Below are the code and all the weights of a small trained network. Each question names an input and a target symbol and asks about switching units off, where a switched-off unit gives its printed mean instead of its output.

import numpy as np


def w(rows, s, z=0):
    codes = np.array(rows[::2]) - 128.0
    scale = np.full(codes.shape[1], s)
    scale[-1] = z or s
    return codes * scale


def f(y):
    return y / 2 * (1 + np.tanh(0.7978845608 * (y + 0.044715 * y**3)))


def softmax(a):
    e = np.exp(a - a.max(-1, keepdims=True))
    return e / e.sum(-1, keepdims=True)


def log_softmax(a):
    a = a - a.max(-1, keepdims=True)
    return a - np.log(np.exp(a).sum(-1, keepdims=True))


def net(x, mask):
    ids = ['ΓΞΦαβδεζηθλμστψω'.index(c) for c in x.split()]
    T = len(ids)
    res = E[ids] + P[:T]
    u = 0
    for l in range(2):
        q, k, v = (res @ M[l].T for M in (Q, K, V))
        z = softmax(np.where(np.tri(T) > 0, q @ k.T / 4**0.5, -1e9)) @ v
        res = res + np.where(mask[u], z, O[l][:, -1]) @ O[l][:, :-1]
        u += 1
        y = f(res @ A[l][:, :-1].T + A[l][:, -1])
        res = res + np.where(mask[u : u + 4], y, B[l][:, -1]) @ B[l][:, :-1]
        u += 4
    return log_softmax(res[-1] @ U[:, :-1].T + U[:, -1])


Q, K, V, O, A, B = {}, {}, {}, {}, {}, {}
E = w([
[135,31,114,99,127,121,148,137],'Γ',
[179,79,85,129,97,143,124,159],'Ξ',
[148,75,100,90,98,145,124,142],'Φ',
[171,97,94,113,106,175,99,128],'α',
[134,72,121,106,90,175,112,128],'β',
[135,66,100,132,149,182,140,108],'δ',
[168,131,66,77,96,205,90,99],'ε',
[164,104,141,118,86,224,101,127],'ζ',
[162,89,82,142,164,166,61,104],'η',
[131,127,159,136,148,218,46,88],'θ',
[141,208,116,119,139,161,82,149],'λ',
[94,32,212,182,109,139,121,205],'μ',
[145,180,165,169,169,177,52,149],'σ',
[98,197,148,167,148,154,182,223],'τ',
[83,224,184,124,137,163,112,163],'ψ',
[126,175,84,206,250,167,135,155],'ω',
],0.02)
P = w([
[226,204,214,73,138,179,211,80],'0',
[83,124,136,174,74,135,181,3],'1',
[173,144,210,73,164,148,149,123],'2',
[93,136,85,183,81,138,157,69],'3',
[157,134,174,72,168,147,119,168],'4',
[99,145,49,187,85,138,140,131],'5',
[139,121,155,56,178,152,86,200],'6',
[51,112,44,153,100,150,108,137],'7',
[122,111,139,40,190,157,59,231],'8',
[53,97,8,151,108,137,100,179],'9',
],0.015)
Q[0] = w([
[145,131,247,108,165,117,70,161],'0.h0',
[128,107,128,99,175,90,172,162],'0.h0',
[122,124,71,178,109,222,159,83],'0.h0',
[75,98,10,118,157,193,184,156],'0.h0',
],0.012)
K[0] = w([
[188,152,147,114,184,1,221,50],'0.h0',
[119,123,41,95,135,129,158,92],'0.h0',
[75,180,132,203,126,202,82,175],'0.h0',
[56,108,57,121,153,191,91,220],'0.h0',
],0.0097)
V[0] = w([
[85,109,66,127,119,94,152,116],'0.h0',
[113,118,85,83,132,227,143,94],'0.h0',
[75,105,222,224,120,196,97,177],'0.h0',
[144,50,117,170,100,1,186,231],'0.h0',
],0.0081)
O[0] = w([
[108,120,77,94,145,35,177,116,97],'0.h0',
[189,125,41,114,129,170,141,170,253],'0.h0',
[104,70,201,208,86,255,89,140,171],'0.h0',
[32,32,167,29,160,147,127,58,27],'0.h0',
],0.0089,0.0061)
A[0] = w([
[121,130,134,188,232,105,111,140,31],'0.n0',
[83,111,122,191,114,50,71,160,247],'0.n1',
[40,131,132,52,67,95,181,1,2],'0.n2',
[171,90,119,113,129,130,97,161,101],'0.n3',
],0.0093,0.0087)
B[0] = w([
[59,84,130,106,138,153,189,38,166],'0.n0',
[123,209,93,66,98,255,33,24,253],'0.n1',
[11,89,157,58,121,56,118,66,146],'0.n2',
[164,160,178,186,157,93,125,201,245],'0.n3',
],0.0084,0.0053)
Q[1] = w([
[162,41,104,145,105,112,155,154],'1.h0',
[125,172,254,165,238,55,198,151],'1.h0',
[110,98,58,98,87,190,195,180],'1.h0',
[80,175,31,180,49,184,110,9],'1.h0',
],0.0099)
K[1] = w([
[121,109,82,115,80,132,23,162],'1.h0',
[228,114,186,163,102,97,195,2],'1.h0',
[127,70,58,143,215,158,58,140],'1.h0',
[30,218,115,183,205,128,96,124],'1.h0',
],0.0086)
V[1] = w([
[104,215,161,95,167,119,94,89],'1.h0',
[111,115,105,157,182,157,183,99],'1.h0',
[114,116,170,115,23,107,119,183],'1.h0',
[216,74,128,117,172,138,3,71],'1.h0',
],0.011)
O[1] = w([
[111,160,174,119,8,100,130,144,78],'1.h0',
[144,27,130,119,80,153,95,164,192],'1.h0',
[18,201,156,102,160,159,82,107,2],'1.h0',
[187,159,177,211,146,77,154,51,228],'1.h0',
],0.013,0.0075)
A[1] = w([
[56,101,2,206,8,54,112,92,19],'1.n0',
[18,153,68,164,40,113,53,118,2],'1.n1',
[105,167,161,141,22,73,102,79,9],'1.n2',
[147,225,157,172,108,172,85,116,214],'1.n3',
],0.0082,0.011)
B[1] = w([
[126,146,158,125,60,127,156,168,191],'1.n0',
[78,125,135,173,161,143,253,132,162],'1.n1',
[168,146,162,76,140,85,87,119,144],'1.n2',
[102,97,124,115,153,119,75,133,255],'1.n3',
],0.019,0.018)
U = w([
[194,228,197,104,171,247,132,145,191],'Γ',
[116,61,122,88,185,89,124,183,74],'Ξ',
[108,151,118,172,119,91,142,104,140],'Φ',
[79,83,106,114,132,65,120,142,71],'α',
[130,127,158,95,125,124,107,114,86],'β',
[135,148,89,78,120,195,118,83,127],'δ',
[100,170,103,108,100,109,111,118,205],'ε',
[110,118,141,118,122,152,118,88,118],'ζ',
[98,117,74,62,111,121,105,109,142],'η',
[117,166,65,115,127,135,127,139,105],'θ',
[117,144,107,152,128,147,102,136,11],'λ',
[97,153,164,154,139,108,138,168,99],'μ',
[126,136,140,114,110,156,117,137,99],'σ',
[110,144,117,107,139,174,137,143,74],'τ',
[106,109,104,80,120,115,115,109,138],'ψ',
[120,139,93,103,123,145,120,104,136],'ω',
],0.012,0.013)

Each question gives the input, a string of symbols that net reads in full, and the target symbol t.
The units are the heads (4 rows each of Q, K, V and O) and the neurons (one row each of A and B). Each row of codes is followed by its name. A weight is (code - 128) times the scale printed after its matrix; where a second scale follows, it is the last column's (O, A, B and U).
mask holds one flag per unit, layer by layer, with each layer's heads first. A switched-off unit (its flag False) gives its mean, the last column of its rows in O or B, instead of its output. The means were averaged over made-up inputs and are rounded, as every weight is.
A unit's drop is (log p(t) with every unit on - log p(t) with that unit switched off) / (log p(t) with every unit on - log p(t) with every unit switched off).
The circuit of an input: a set's keep is (log p(t) with only the set's units on - log p(t) with every unit switched off) / (log p(t) with every unit on - log p(t) with every unit switched off). Starting from all 10 units, units are removed one at a time, each time the one whose removal leaves the highest keep (on an exact tie, the one counted first), for as long as the keep stays at least 0.8.
circuit, biggest first: the units of the circuit, biggest drop first
unit that matters most: the unit with the biggest drop
k most important neurons: the k neurons with the biggest drops, biggest first
top k neurons in layer l: the k neurons of layer l with the biggest drops, biggest first
input λ ω σ θ η Γ Φ ψ η η, target μ: 2 most important neurons => [1.n1 0.n1]
input λ ω η ζ Γ Φ ω λ, target σ: 2 most important neurons => [0.n0 1.n0]
input ω Γ ψ λ σ λ ψ η, target μ: 2 most important neurons => [1.n1 1.n3]
input ψ μ ω ω Γ β σ Γ Φ Γ, target η: unit that matters most => 0.n0
input η Φ Γ α ω α ψ Φ, target μ: circuit, biggest first => [1.h0 1.n1 0.n0]
input Γ ω η τ σ ε μ Φ ω, target Ξ: 2 most important neurons => [0.n0 1.n0]
input ζ μ Ξ θ, target ζ: circuit, biggest first => [1.n3 1.h0 0.h0]
input Γ Φ ε Γ ω λ Γ Γ, target ε: circuit, biggest first => [1.h0 0.n0 0.n1 0.h0]
input Γ Γ ζ Φ Γ ψ Γ η Ξ μ, target ζ: circuit, biggest first => [0.h0 0.n1]
input Γ Γ β Φ η τ Γ Γ, target τ: circuit, biggest first => [1.h0 1.n1 0.n1]
input Γ Γ Γ Φ ψ σ ω ω μ, target Γ: 3 most important neurons => [1.n3 0.n1 0.n3]
input Ξ Γ ω ε ω Γ, target σ: 3 most important neurons => [1.n0 0.n0 1.n3]
input Γ Γ Γ Φ ω ψ Γ δ, target μ: 3 most important neurons => [1.n1 0.n0 0.n1]
input ω ω Ξ ε, target σ: circuit, biggest first => [1.h0 1.n0]
input δ ψ Γ Γ η Ξ, target Φ: circuit, biggest first => [1.h0]
input α ζ Φ α Γ Φ Ξ τ, target τ: circuit, biggest first => [1.h0 1.n1]
input Φ Ξ Γ Γ Γ Γ, target α: circuit, biggest first => [0.h0 0.n2 1.n1 1.h0]
input Φ η ψ ε Γ ω Γ μ, target σ: 2 most important neurons => [0.n1 1.n0]
input ψ Γ δ ζ Γ Φ Γ μ Γ Φ, target ζ: circuit, biggest first => [0.h0 1.h0]
input β Γ Ξ θ, target λ: circuit, biggest first => [1.n3 0.h0]
input θ ε ω Γ Φ η λ η, target ε: top neuron in layer 0 => [0.n0]
input ω Γ ω ω ω η Φ, target Γ: 2 most important neurons => [1.n3 0.n1]
input Φ Γ θ ψ α ω ω, target Ξ: 3 most important neurons => [0.n0 0.n3 1.n0]
input δ θ ω β ω Γ α Γ η σ, target β: circuit, biggest first => [1.n3 1.h0 0.n1 1.n2]
